Below are the code and all the weights of a small trained network. Each question names an input and a target symbol and asks about switching units off, where a switched-off unit gives its printed mean instead of its output.

import numpy as np


def w(rows, s, z=0):
    codes = np.array(rows[::2]) - 128.0
    scale = np.full(codes.shape[1], s)
    scale[-1] = z or s
    return codes * scale


def f(y):
    return np.maximum(y, 0)


def softmax(a):
    e = np.exp(a - a.max(-1, keepdims=True))
    return e / e.sum(-1, keepdims=True)


def log_softmax(a):
    a = a - a.max(-1, keepdims=True)
    return a - np.log(np.exp(a).sum(-1, keepdims=True))


def net(x, mask):
    ids = ['βεζηθλμξψ'.index(c) for c in x.split()]
    T = len(ids)
    res = E[ids] + P[:T]
    u = 0
    for l in range(2):
        q, k, v = (res @ M[l].T for M in (Q, K, V))
        z = softmax(np.where(np.tri(T) > 0, q @ k.T / 4**0.5, -1e9)) @ v
        res = res + np.where(mask[u], z, O[l][:, -1]) @ O[l][:, :-1]
        u += 1
        y = f(res @ A[l][:, :-1].T + A[l][:, -1])
        res = res + np.where(mask[u : u + 4], y, B[l][:, -1]) @ B[l][:, :-1]
        u += 4
    return log_softmax(res[-1] @ U[:, :-1].T + U[:, -1])


Q, K, V, O, A, B = {}, {}, {}, {}, {}, {}
E = w([
[163,70,92,132,92,155,114,140,69,235,99,115],'β',
[115,118,87,97,175,102,147,204,104,185,122,192],'ε',
[133,123,108,87,87,129,158,33,76,122,164,121],'ζ',
[138,65,89,136,111,113,186,120,98,121,174,71],'η',
[84,85,140,42,84,101,119,139,155,98,120,98],'θ',
[203,140,179,130,157,118,181,97,68,117,108,58],'λ',
[111,158,86,112,199,103,110,132,103,137,134,5],'μ',
[103,203,83,93,114,92,135,143,163,102,174,97],'ξ',
[184,79,63,70,138,115,105,86,148,109,107,135],'ψ',
],0.017)
P = w([
[141,133,82,192,41,65,68,171,40,108,106,81],'0',
[64,97,109,160,87,70,116,176,84,142,112,96],'1',
[70,123,97,138,130,97,148,125,98,145,79,114],'2',
[102,126,100,114,136,108,157,99,112,138,81,137],'3',
[117,133,113,92,145,117,149,86,122,149,90,146],'4',
[144,148,104,77,158,134,153,80,129,139,79,137],'5',
[151,138,96,55,167,134,149,92,135,141,98,147],'6',
[161,135,105,49,175,142,149,86,144,156,129,148],'7',
[192,142,105,49,183,150,145,95,147,155,129,143],'8',
[219,130,101,39,187,141,128,109,164,165,150,160],'9',
[208,109,102,26,195,155,128,122,176,172,165,153],'10',
[221,94,106,21,204,142,123,139,186,190,195,150],'11',
[254,104,96,23,200,152,117,143,197,161,199,166],'12',
[246,71,107,33,210,145,130,108,218,144,215,123],'13',
],0.0077)
Q[0] = w([
[109,132,164,195,151,131,102,138,118,124,122,127],'L0H1',
[123,179,133,203,87,152,105,132,160,150,147,142],'L0H1',
[52,171,134,199,121,141,86,133,137,97,129,142],'L0H1',
[104,124,226,254,72,189,87,144,152,80,126,207],'L0H1',
],0.012)
K[0] = w([
[69,136,96,164,82,74,78,159,66,121,114,149],'L0H1',
[96,98,114,130,72,149,129,146,48,150,76,175],'L0H1',
[88,149,74,190,15,105,121,95,90,102,56,160],'L0H1',
[56,107,148,237,58,106,134,130,2,165,42,122],'L0H1',
],0.0084)
V[0] = w([
[176,123,67,137,111,99,254,151,81,115,212,148],'L0H1',
[116,201,240,172,169,111,191,166,109,84,119,148],'L0H1',
[114,244,124,123,44,86,105,149,215,81,187,120],'L0H1',
[93,195,92,176,184,131,49,133,108,165,121,71],'L0H1',
],0.0065)
O[0] = w([
[181,177,84,17,170,103,160,159,55,113,189,72,193],'L0H1',
[210,87,238,72,111,152,132,206,86,156,124,95,3],'L0H1',
[165,170,153,105,59,2,145,118,205,176,127,121,137],'L0H1',
[120,79,201,208,202,68,35,116,89,91,150,215,191],'L0H1',
],0.0068,0.0055)
A[0] = w([
[174,45,227,81,155,70,195,113,77,90,137,139,227],'L0N1',
[38,184,69,81,93,113,57,140,189,55,92,112,189],'L0N2',
[171,75,34,77,121,111,140,1,135,247,29,140,250],'L0N3',
[59,223,102,88,122,150,168,155,163,156,183,132,172],'L0N4',
],0.0047,0.0022)
B[0] = w([
[123,172,194,145,253,127,139,66,151,82,161,78,181],'L0N1',
[27,98,164,234,117,99,181,127,29,9,128,202,194],'L0N2',
[132,224,235,229,107,149,151,238,64,106,197,190,254],'L0N3',
[71,165,85,86,53,125,136,159,37,204,51,120,177],'L0N4',
],0.0053,0.0087)
Q[1] = w([
[75,110,95,154,185,116,172,38,123,44,250,122],'L1H1',
[132,37,167,202,61,236,96,197,135,222,100,165],'L1H1',
[110,148,143,124,133,33,184,88,42,32,245,68],'L1H1',
[124,157,128,122,150,46,151,101,101,3,227,58],'L1H1',
],0.0052)
K[1] = w([
[187,115,100,157,162,176,47,144,157,178,111,187],'L1H1',
[123,128,99,179,164,73,96,53,112,35,96,14],'L1H1',
[190,146,123,69,150,209,113,253,156,201,111,190],'L1H1',
[168,138,154,142,165,206,105,201,139,239,165,247],'L1H1',
],0.0046)
V[1] = w([
[181,136,164,127,155,113,123,68,114,33,109,87],'L1H1',
[164,120,151,191,110,115,106,144,3,230,139,109],'L1H1',
[129,132,92,87,216,58,176,174,107,114,45,193],'L1H1',
[177,69,21,145,203,87,84,186,125,188,168,187],'L1H1',
],0.004)
O[1] = w([
[123,129,119,82,143,65,146,83,102,44,3,114,107],'L1H1',
[126,131,208,151,126,149,147,176,53,107,214,116,254],'L1H1',
[134,187,115,120,158,206,182,140,196,117,99,154,196],'L1H1',
[176,115,127,135,177,192,131,186,163,109,214,98,198],'L1H1',
],0.0075,0.0069)
A[1] = w([
[162,100,206,166,43,253,154,123,142,97,179,94,20],'L1N1',
[99,153,91,184,150,144,165,67,133,63,147,164,248],'L1N2',
[184,139,143,85,169,205,173,140,88,133,159,90,170],'L1N3',
[101,165,135,140,137,79,148,194,166,136,195,194,111],'L1N4',
],0.0055,0.0015)
B[1] = w([
[54,136,37,211,84,139,1,71,80,128,9,71,185],'L1N1',
[161,137,176,116,149,201,123,198,162,117,182,135,214],'L1N2',
[92,79,149,66,57,154,188,187,158,154,110,196,254],'L1N3',
[68,158,154,191,116,114,168,147,204,155,85,82,226],'L1N4',
],0.0079,0.0095)
U = w([
[144,114,174,190,80,124,138,197,38,126,147,127,208],'β',
[103,154,131,157,161,200,186,142,136,150,102,129,190],'ε',
[169,139,98,45,104,159,123,104,78,158,224,146,145],'ζ',
[208,48,63,95,129,120,174,145,126,129,190,110,69],'η',
[84,10,154,26,48,156,140,127,100,119,42,139,77],'θ',
[192,159,253,139,95,94,170,118,167,162,96,44,58],'λ',
[171,168,23,182,180,132,41,118,66,148,75,19,3],'μ',
[89,129,46,156,43,119,116,80,130,159,47,103,80],'ξ',
[169,51,179,181,187,150,72,109,146,93,154,190,179],'ψ',
],0.0056,0.0029)

Each question gives the input, a string of symbols that net reads in full, and the target symbol t.
The units are the heads (4 rows each of Q, K, V and O) and the neurons (one row each of A and B). Each row of codes is followed by its name. A weight is (code - 128) times the scale printed after its matrix; where a second scale follows, it is the last column's (O, A, B and U).
mask holds one flag per unit, layer by layer, with each layer's heads first. A switched-off unit (its flag False) gives its mean, the last column of its rows in O or B, instead of its output. The means were averaged over made-up inputs and are rounded, as every weight is.
A unit's drop is (log p(t) with every unit on - log p(t) with that unit switched off) / (log p(t) with every unit on - log p(t) with every unit switched off).
The circuit of an input: a set's keep is (log p(t) with only the set's units on - log p(t) with every unit switched off) / (log p(t) with every unit on - log p(t) with every unit switched off). Starting from all 10 units, units are removed one at a time, each time the one whose removal leaves the highest keep (on an exact tie, the one counted first), for as long as the keep stays at least 0.8.
circuit, biggest first: the units of the circuit, biggest drop first
most important unit: the unit with the biggest drop
top k neurons: the k neurons with the biggest drops, biggest first
top k neurons in layer l: the k neurons of layer l with the biggest drops, biggest first
input β ξ ζ ξ μ ζ ζ θ λ λ η, target θ: circuit, biggest first : L0H1; L1N3; L1N1
input β ξ η μ λ ζ η μ μ ψ ζ λ μ λ, target ψ: circuit, biggest first : L0H1; L0N1
input ε ξ μ μ ζ λ ξ β ζ λ β, target θ: circuit, biggest first : L0H1; L1N3
input ξ μ ψ μ η λ β λ, target θ: most important unit : L1N3
input ζ ζ ξ μ μ ζ μ β ξ ψ, target β: circuit, biggest first : L0N3; L1H1
input ζ μ θ λ ξ ψ ζ μ η λ θ λ μ, target μ: circuit, biggest first : L1H1; L1N3
input β β θ λ λ η ε β μ ε ψ ε θ ζ, target ε: circuit, biggest first : L1H1; L0H1
input μ μ η β η θ λ ψ β μ β θ μ μ, target ψ: top 2 neurons : L0N4; L0N3
input μ β β ε ψ λ ξ ξ ζ η μ ψ θ, target ε: top 2 neurons in layer 1 : L1N4; L1N2
input η ζ μ ζ β μ ε, target ψ: circuit, biggest first : L0H1; L0N4
input η ζ ζ, target ζ: top 2 neurons : L1N4; L1N1
input ζ μ θ θ ξ λ η λ β θ μ ξ ψ, target β: circuit, biggest first : L0N3; L1H1; L0H1; L0N2
input ε ζ β β μ β θ ε ε ξ ζ μ θ, target ψ: circuit, biggest first : L0H1; L1N3
input ξ ξ μ λ ε μ λ λ θ μ ε, target ψ: circuit, biggest first : L0H1
input θ λ η θ ζ β λ ξ β, target λ: top 2 neurons in layer 0 : L0N3; L0N2
input η ε μ ζ ξ μ ξ μ ζ μ ξ η θ ζ, target ε: top 3 neurons in layer 1 : L1N4; L1N1; L1N3
input λ ζ ζ ζ μ θ μ λ θ ξ λ, target λ: top 2 neurons in layer 0 : L0N1; L0N2
input ξ λ ξ, target ξ: top 2 neurons : L0N3; L0N1
input λ β ψ ε ψ θ λ β η ξ θ, target λ: top 2 neurons in layer 1 : L1N4; L1N3
input ε ξ ζ ξ ε, target λ: top neuron in layer 0 : L0N2
input ε ζ λ ε η μ, target ψ: top 2 neurons in layer 0 : L0N3; L0N4
input λ λ μ ξ μ ζ θ ε η λ η ξ, target λ: top 2 neurons in layer 1 : L1N4; L1N1
input λ β ξ λ λ μ ε η ξ ξ μ, target λ: top 2 neurons : L1N4; L1N1
input μ μ λ η β λ λ ζ θ λ μ ε μ η, target ψ: top 3 neurons in layer 0 : L0N4; L0N3; L0N1
